Here is a tiny trained network, its code and every weight. The questions are about switching its units off for an input and a class, where a switched-off unit gives its printed mean instead of its output.

import numpy as np


def w(rows, s, z=0):
    codes = np.array(rows[::2]) - 128.0
    scale = np.full(codes.shape[1], s)
    scale[-1] = z or s
    return codes * scale


def norm(h):
    return h / np.sqrt((h * h).mean(-1, keepdims=True) + 1e-5)


def f(y):
    return y / 2 * (1 + np.tanh(0.7978845608 * (y + 0.044715 * y**3)))


def log_softmax(a):
    a = a - a.max(-1, keepdims=True)
    return a - np.log(np.exp(a).sum(-1, keepdims=True))


def net(x, mask):
    res = np.array(x, float).reshape(1, 5) / 4 @ E
    u = 0
    for l in range(2):
        y = f(norm(res) @ A[l][:, :-1].T + A[l][:, -1])
        res = res + np.where(mask[u : u + 6], y, B[l][:, -1]) @ B[l][:, :-1]
        u += 6
    return log_softmax(norm(res)[-1] @ U[:, :-1].T + U[:, -1])


A, B = {}, {}
E = w([
[109,56,126,182,32,89,55,124,114,93,144],'x0',
[196,150,192,111,95,196,65,197,140,77,58],'x1',
[160,250,112,141,75,84,93,92,62,153,101],'x2',
[133,136,105,220,218,46,126,177,109,39,72],'x3',
[6,203,129,106,82,107,125,183,200,107,121],'x4',
],0.0016)
A[0] = w([
[188,138,216,64,100,179,84,234,94,53,85,110],'0.n1',
[103,36,100,133,184,172,143,143,198,107,141,35],'0.n2',
[93,26,132,201,2,86,31,106,114,75,154,73],'0.n3',
[170,212,151,75,245,144,161,99,213,158,118,6],'0.n4',
[171,202,136,57,201,146,238,122,147,121,122,11],'0.n5',
[34,181,97,90,81,101,128,179,212,109,94,67],'0.n6',
],0.003,0.0013)
B[0] = w([
[79,102,110,153,170,105,96,21,207,201,72,253],'0.n1',
[114,168,236,62,125,97,93,119,32,75,133,146],'0.n2',
[61,132,77,151,180,236,154,195,53,204,78,247],'0.n3',
[52,65,98,216,86,197,95,175,52,159,113,172],'0.n4',
[49,34,73,212,32,142,36,179,51,137,102,171],'0.n5',
[187,145,171,255,129,179,217,86,154,109,209,215],'0.n6',
],0.0034,0.0019)
A[1] = w([
[65,64,185,106,166,144,131,145,153,108,117,129],'1.n1',
[57,100,74,128,148,45,175,73,91,151,209,54],'1.n2',
[115,113,102,191,187,53,121,150,134,54,83,97],'1.n3',
[117,106,143,74,61,167,119,90,155,185,172,211],'1.n4',
[254,44,118,140,153,133,118,74,63,151,129,21],'1.n5',
[159,234,88,156,82,99,109,110,92,173,100,255],'1.n6',
],0.0039,0.00083)
B[1] = w([
[157,128,139,136,94,52,114,48,38,88,160,175],'1.n1',
[176,128,190,135,118,192,26,114,194,123,4,225],'1.n2',
[215,171,84,27,47,155,151,157,124,234,175,218],'1.n3',
[222,183,62,141,163,51,145,209,95,121,101,213],'1.n4',
[15,224,159,188,70,132,184,162,222,88,178,204],'1.n5',
[112,4,201,85,164,114,136,109,90,55,177,253],'1.n6',
],0.0039,0.0025)
U = w([
[40,90,83,184,112,199,110,193,34,177,103,178],'0',
[81,199,175,210,94,140,209,135,239,92,206,157],'1',
[255,170,78,57,103,103,149,186,117,178,146,189],'2',
[157,111,171,138,142,138,30,48,223,153,15,143],'3',
[129,72,217,82,134,84,123,86,34,41,184,152],'4',
[110,93,73,141,178,112,155,95,133,128,129,77],'5',
[74,123,53,76,193,99,117,127,176,87,147,17],'6',
[63,119,54,63,193,97,122,127,190,91,149,1],'7',
],0.0078,0.0035)

Each question gives the input, the list of numbers given to net, and the class t.
The units are the neurons (one row each of A and B). Each row of codes is followed by its name. A weight is (code - 128) times the scale printed after its matrix; where a second scale follows, it is the last column's (A, B and U).
mask holds one flag per neuron, layer by layer. A switched-off neuron (its flag False) gives its mean, the last column of its row in B, instead of its output. The means were averaged over made-up inputs and are rounded, as every weight is.
A unit's drop is (log p(t) with every unit on - log p(t) with that unit switched off) / (log p(t) with every unit on - log p(t) with every unit switched off).
The circuit of an input: a set's keep is (log p(t) with only the set's units on - log p(t) with every unit switched off) / (log p(t) with every unit on - log p(t) with every unit switched off). Starting from all 12 units, units are removed one at a time, each time the one whose removal leaves the highest keep (on an exact tie, the one counted first), for as long as the keep stays at least 0.8.
units of the circuit, in order: the units of the circuit, biggest drop first
top k neurons: the k neurons with the biggest drops, biggest first
k most important neurons of layer l: the k neurons of layer l with the biggest drops, biggest first
input [-5,-6,7,-2,0], class 4: top 2 neurons => 1.n6; 0.n1
input [-2,-8,-6,-6,-4], class 3: units of the circuit, in order => 1.n2
input [-4,1,-3,4,2], class 0: 2 most important neurons of layer 0 => 0.n4; 0.n5
input [-7,-6,-6,-6,7], class 0: top 2 neurons => 0.n4; 0.n5
input [-7,-7,-5,7,7], class 0: units of the circuit, in order => 0.n4; 0.n5
input [5,-7,5,-5,-6], class 3: 3 most important neurons of layer 0 => 0.n6; 0.n4; 0.n5
input [2,3,2,-4,0], class 2: top 2 neurons => 1.n4; 1.n2
input [2,-5,-6,1,-3], class 4: top 4 neurons => 0.n2; 0.n1; 1.n1; 0.n6
input [-7,4,8,5,-3], class 4: top 4 neurons => 1.n6; 0.n3; 1.n2; 1.n4
input [-5,5,-5,8,6], class 2: top 2 neurons => 1.n3; 1.n5
input [6,-1,7,-1,4], class 4: 2 most important neurons of layer 0 => 0.n4; 0.n5
input [3,-8,8,7,2], class 3: 2 most important neurons of layer 1 => 1.n2; 1.n4
input [-8,-4,4,-3,8], class 0: top 2 neurons => 0.n4; 0.n5
input [8,6,7,-5,2], class 0: units of the circuit, in order => 0.n3
input [-6,6,5,2,-8], class 1: top 2 neurons => 1.n5; 0.n3
input [-4,2,-8,-5,3], class 4: units of the circuit, in order => 1.n1; 0.n2
input [-8,-2,8,-4,-5], class 0: units of the circuit, in order => 0.n4; 0.n5
input [6,4,1,1,-2], class 0: top 2 neurons => 0.n3; 1.n2
input [2,-8,-7,-4,-7], class 3: top 2 neurons => 1.n2; 0.n6
input [3,3,7,8,-7], class 2: units of the circuit, in order => 1.n3
input [1,-1,7,-4,1], class 4: top 2 neurons => 1.n6; 1.n3
